Below is a small trained network, with its code and all its weights. Each question gives an input and a class and asks what happens when units are switched off, that is, made to give their printed mean instead of their output.

import numpy as np


def w(rows, s, z=0):
    codes = np.array(rows[::2]) - 128.0
    scale = np.full(codes.shape[1], s)
    scale[-1] = z or s
    return codes * scale


def norm(h):
    return h / np.sqrt((h * h).mean(-1, keepdims=True) + 1e-5)


def f(y):
    return np.maximum(y, 0)


def log_softmax(a):
    a = a - a.max(-1, keepdims=True)
    return a - np.log(np.exp(a).sum(-1, keepdims=True))


def net(x, mask):
    res = np.array(x, float).reshape(1, 2) / 4 @ E
    u = 0
    for l in range(3):
        y = f(norm(res) @ A[l][:, :-1].T + A[l][:, -1])
        res = res + np.where(mask[u : u + 5], y, B[l][:, -1]) @ B[l][:, :-1]
        u += 5
    return log_softmax(norm(res)[-1] @ U[:, :-1].T + U[:, -1])


A, B = {}, {}
E = w([
[20,42,247,161,183],'x0',
[4,107,182,104,39],'x1',
],0.0042)
A[0] = w([
[62,93,178,117,91,92],'L0N1',
[134,124,167,140,133,11],'L0N2',
[80,138,103,160,191,4],'L0N3',
[205,108,2,39,100,158],'L0N4',
[129,216,87,140,153,111],'L0N5',
],0.0091,0.0036)
B[0] = w([
[94,127,82,70,96,212],'L0N1',
[125,104,114,173,176,130],'L0N2',
[129,99,118,134,161,136],'L0N3',
[142,182,140,246,138,254],'L0N4',
[208,77,151,133,89,176],'L0N5',
],0.012,0.008)
A[1] = w([
[190,2,118,98,193,131],'L1N1',
[37,128,94,180,217,135],'L1N2',
[152,236,161,226,107,248],'L1N3',
[24,157,95,198,146,157],'L1N4',
[122,54,143,144,238,5],'L1N5',
],0.0086,0.003)
B[1] = w([
[128,88,183,104,219,155],'L1N1',
[130,224,207,122,149,157],'L1N2',
[240,201,179,41,131,245],'L1N3',
[255,71,110,223,154,174],'L1N4',
[99,3,26,46,122,155],'L1N5',
],0.0066,0.011)
A[2] = w([
[127,86,103,159,31,35],'L2N1',
[34,84,121,120,82,234],'L2N2',
[101,179,155,166,48,134],'L2N3',
[172,178,90,137,1,252],'L2N4',
[21,94,110,132,56,32],'L2N5',
],0.009,0.0026)
B[2] = w([
[80,105,37,131,157,158],'L2N1',
[133,202,83,124,60,238],'L2N2',
[147,161,130,255,133,170],'L2N3',
[199,119,153,179,143,255],'L2N4',
[70,129,50,45,78,216],'L2N5',
],0.0079,0.0075)
U = w([
[246,185,209,235,134,253],'0',
[52,12,194,111,243,177],'1',
[22,98,230,231,112,3],'2',
[49,128,135,228,111,3],'3',
[6,175,79,63,2,251],'4',
],0.0072,0.004)

Each question gives the input, the list of numbers given to net, and the class t.
The units are the neurons (one row each of A and B). Each row of codes is followed by its name. A weight is (code - 128) times the scale printed after its matrix; where a second scale follows, it is the last column's (A, B and U).
mask holds one flag per neuron, layer by layer. A switched-off neuron (its flag False) gives its mean, the last column of its row in B, instead of its output. The means were averaged over made-up inputs and are rounded, as every weight is.
A unit's drop is (log p(t) with every unit on - log p(t) with that unit switched off) / (log p(t) with every unit on - log p(t) with every unit switched off).
The circuit of an input: a set's keep is (log p(t) with only the set's units on - log p(t) with every unit switched off) / (log p(t) with every unit on - log p(t) with every unit switched off). Starting from the 12 units with the biggest drops (on a tie, the unit counted first), units are removed one at a time, each time the one whose removal leaves the highest keep (on an exact tie, the one counted first), for as long as the keep stays at least 0.8.
circuit, biggest first: the units of the circuit, biggest drop first
k most important neurons: the k neurons with the biggest drops, biggest first
drop when u is switched off: that unit's drop, to one decimal
input [-3,8], class 4: circuit, biggest first => L0N4
input [7,-8], class 1: circuit, biggest first => L0N4, L1N5
input [3,-1], class 1: 2 most important neurons => L0N4, L1N3
input [4,2], class 4: 3 most important neurons => L0N4, L1N3, L0N1
input [7,-6], class 1: 2 most important neurons => L0N4, L1N5
input [3,0], class 4: 2 most important neurons => L0N4, L0N1
input [-3,7], class 4: 2 most important neurons => L0N4, L1N3
input [1,-2], class 1: 2 most important neurons => L0N4, L1N1
input [8,5], class 4: drop when L0N4 is switched off => 1.1
input [2,7], class 4: drop when L0N4 is switched off => 1.8
input [8,-3], class 1: drop when L0N4 is switched off => 0.6
input [7,4], class 4: drop when L0N4 is switched off => 1.2
